Below are the code and all the weights of a small trained network. Each question names an input and a class and asks about switching units off, where a switched-off unit gives its printed mean instead of its output.

import numpy as np


def w(rows, s, z=0):
    codes = np.array(rows[::2]) - 128.0
    scale = np.full(codes.shape[1], s)
    scale[-1] = z or s
    return codes * scale


def f(y):
    return y / 2 * (1 + np.tanh(0.7978845608 * (y + 0.044715 * y**3)))


def log_softmax(a):
    a = a - a.max(-1, keepdims=True)
    return a - np.log(np.exp(a).sum(-1, keepdims=True))


def net(x, mask):
    res = np.array(x, float).reshape(1, 8) / 4 @ E
    y = f(res @ A[0][:, :-1].T + A[0][:, -1])
    res = res + np.where(mask, y, B[0][:, -1]) @ B[0][:, :-1]
    return log_softmax(res[-1] @ U[:, :-1].T + U[:, -1])


A, B = {}, {}
E = w([
[115,73,127,150,216,254],'x0',
[128,139,124,107,131,132],'x1',
[131,135,126,117,128,134],'x2',
[142,4,47,98,24,137],'x3',
[33,100,243,96,80,154],'x4',
[123,131,125,126,127,131],'x5',
[93,60,107,95,247,43],'x6',
[209,79,208,186,116,92],'x7',
],0.0074)
A[0] = w([
[179,110,190,156,111,91,167],'N0',
[103,178,154,171,197,152,48],'N1',
[71,100,181,132,118,127,12],'N2',
[96,53,157,139,165,54,119],'N3',
[91,74,137,139,221,57,75],'N4',
[137,153,153,108,101,26,132],'N5',
[175,39,112,128,91,125,29],'N6',
[11,135,161,110,96,135,97],'N7',
[143,64,130,156,179,192,83],'N8',
[84,103,102,112,153,65,72],'N9',
[67,178,115,97,145,136,99],'N10',
[125,153,111,109,60,41,60],'N11',
[149,161,173,143,56,197,166],'N12',
[130,98,180,167,116,105,181],'N13',
[36,169,75,85,118,134,91],'N14',
[88,66,76,129,83,172,116],'N15',
[156,173,191,209,162,102,52],'N16',
[119,102,130,99,150,93,1],'N17',
[113,143,168,96,133,122,78],'N18',
[117,96,122,51,198,92,18],'N19',
[109,99,143,89,158,108,83],'N20',
[177,149,61,207,160,94,110],'N21',
[118,68,209,154,107,122,83],'N22',
],0.012,0.0044)
B[0] = w([
[123,105,115,129,197,143,213],'N0',
[78,145,157,68,106,91,215],'N1',
[161,132,101,80,102,134,168],'N2',
[128,154,90,190,107,115,222],'N3',
[144,149,118,156,105,128,246],'N4',
[106,111,193,131,154,191,215],'N5',
[85,126,183,82,123,48,196],'N6',
[212,122,91,76,101,155,232],'N7',
[92,128,188,149,137,196,212],'N8',
[146,173,151,146,99,144,178],'N9',
[121,93,124,121,157,101,193],'N10',
[112,137,183,137,154,180,208],'N11',
[129,143,101,201,84,90,254],'N12',
[124,83,88,126,154,145,197],'N13',
[129,89,102,156,250,108,219],'N14',
[93,164,177,108,159,70,216],'N15',
[100,110,129,94,110,64,215],'N16',
[125,152,134,129,99,135,135],'N17',
[114,99,119,102,92,133,151],'N18',
[150,151,136,145,66,128,195],'N19',
[153,158,123,132,110,121,162],'N20',
[167,76,101,46,71,165,210],'N21',
[197,140,89,76,144,128,205],'N22',
],0.011,0.0077)
U = w([
[112,109,146,97,138,135,247],'0',
[132,93,141,97,174,124,235],'1',
[72,131,194,41,122,58,48],'2',
[195,110,113,20,110,191,52],'3',
[85,122,223,112,142,244,70],'4',
[148,179,137,169,87,120,65],'5',
],0.011,0.012)

Each question gives the input, the list of numbers given to net, and the class t.
The units are the neurons (one row each of A and B). Each row of codes is followed by its name. A weight is (code - 128) times the scale printed after its matrix; where a second scale follows, it is the last column's (A, B and U).
mask holds one flag per neuron, in row order. A switched-off neuron (its flag False) gives its mean, the last column of its row in B, instead of its output. The means were averaged over made-up inputs and are rounded, as every weight is.
A unit's drop is (log p(t) with every unit on - log p(t) with that unit switched off) / (log p(t) with every unit on - log p(t) with every unit switched off).
The circuit of an input: a set's keep is (log p(t) with only the set's units on - log p(t) with every unit switched off) / (log p(t) with every unit on - log p(t) with every unit switched off). Starting from the 12 units with the biggest drops (on a tie, the unit counted first), units are removed one at a time, each time the one whose removal leaves the highest keep (on an exact tie, the one counted first), for as long as the keep stays at least 0.8.
circuit, biggest first: the units of the circuit, biggest drop first
most important unit: the unit with the biggest drop
top k neurons: the k neurons with the biggest drops, biggest first
drop of u: that unit's drop, to one decimal
input [7,-5,5,2,6,1,-6,7], class 1: most important unit	N22
input [2,-2,3,1,7,2,-8,8], class 1: circuit, biggest first	[N0 N13]
input [5,3,2,0,-6,-3,6,5], class 3: top 2 neurons	[N21 N12]
input [-8,5,-1,0,-6,2,7,6], class 4: circuit, biggest first	[N5 N11]
input [-3,3,0,0,8,1,-7,-7], class 3: top 2 neurons	[N7 N2]
input [7,1,-2,1,4,-8,-8,8], class 1: circuit, biggest first	[N22 N0 N13 N12]
input [-5,4,-6,-4,6,-2,2,-8], class 1: top 2 neurons	[N14 N10]
input [2,-2,-1,-8,8,-5,-8,6], class 2: top 4 neurons	[N16 N1 N12 N21]
input [-2,-4,0,-1,1,-7,-5,1], class 5: top 3 neurons	[N12 N14 N21]
input [-8,-3,1,4,5,-1,8,4], class 4: circuit, biggest first	[N5 N11]
input [2,-7,-4,-4,0,0,-5,-8], class 1: circuit, biggest first	[N14 N10]
input [2,2,-4,2,4,-4,7,6], class 5: top 2 neurons	[N3 N4]
input [3,4,7,-6,-4,-1,1,3], class 2: top 2 neurons	[N1 N16]
input [-1,-5,3,-4,8,0,-5,5], class 3: circuit, biggest first	[N22 N7]
input [8,2,4,4,8,5,-3,6], class 3: circuit, biggest first	[N22]
input [2,-7,-2,8,3,0,-3,6], class 2: top 2 neurons	[N6 N15]
input [3,-2,2,0,-5,-5,8,4], class 5: circuit, biggest first	[N3 N4 N19]
input [0,-7,4,-2,6,6,-8,-3], class 5: top 2 neurons	[N12 N21]
input [5,-8,-1,-4,4,7,-5,4], class 0: top 2 neurons	[N12 N16]
input [3,-6,5,8,7,-5,-1,0], class 2: circuit, biggest first	[N15]
input [-3,-4,-3,-4,8,2,-8,2], class 3: top 2 neurons	[N7 N22]
input [7,4,3,2,-6,-8,-3,-1], class 4: top 3 neurons	[N8 N7 N22]
input [1,2,-4,7,-1,1,-3,5], class 2: drop of N6	0.7
input [-8,5,4,-3,-6,-8,-8,0], class 4: drop of N11	0.5
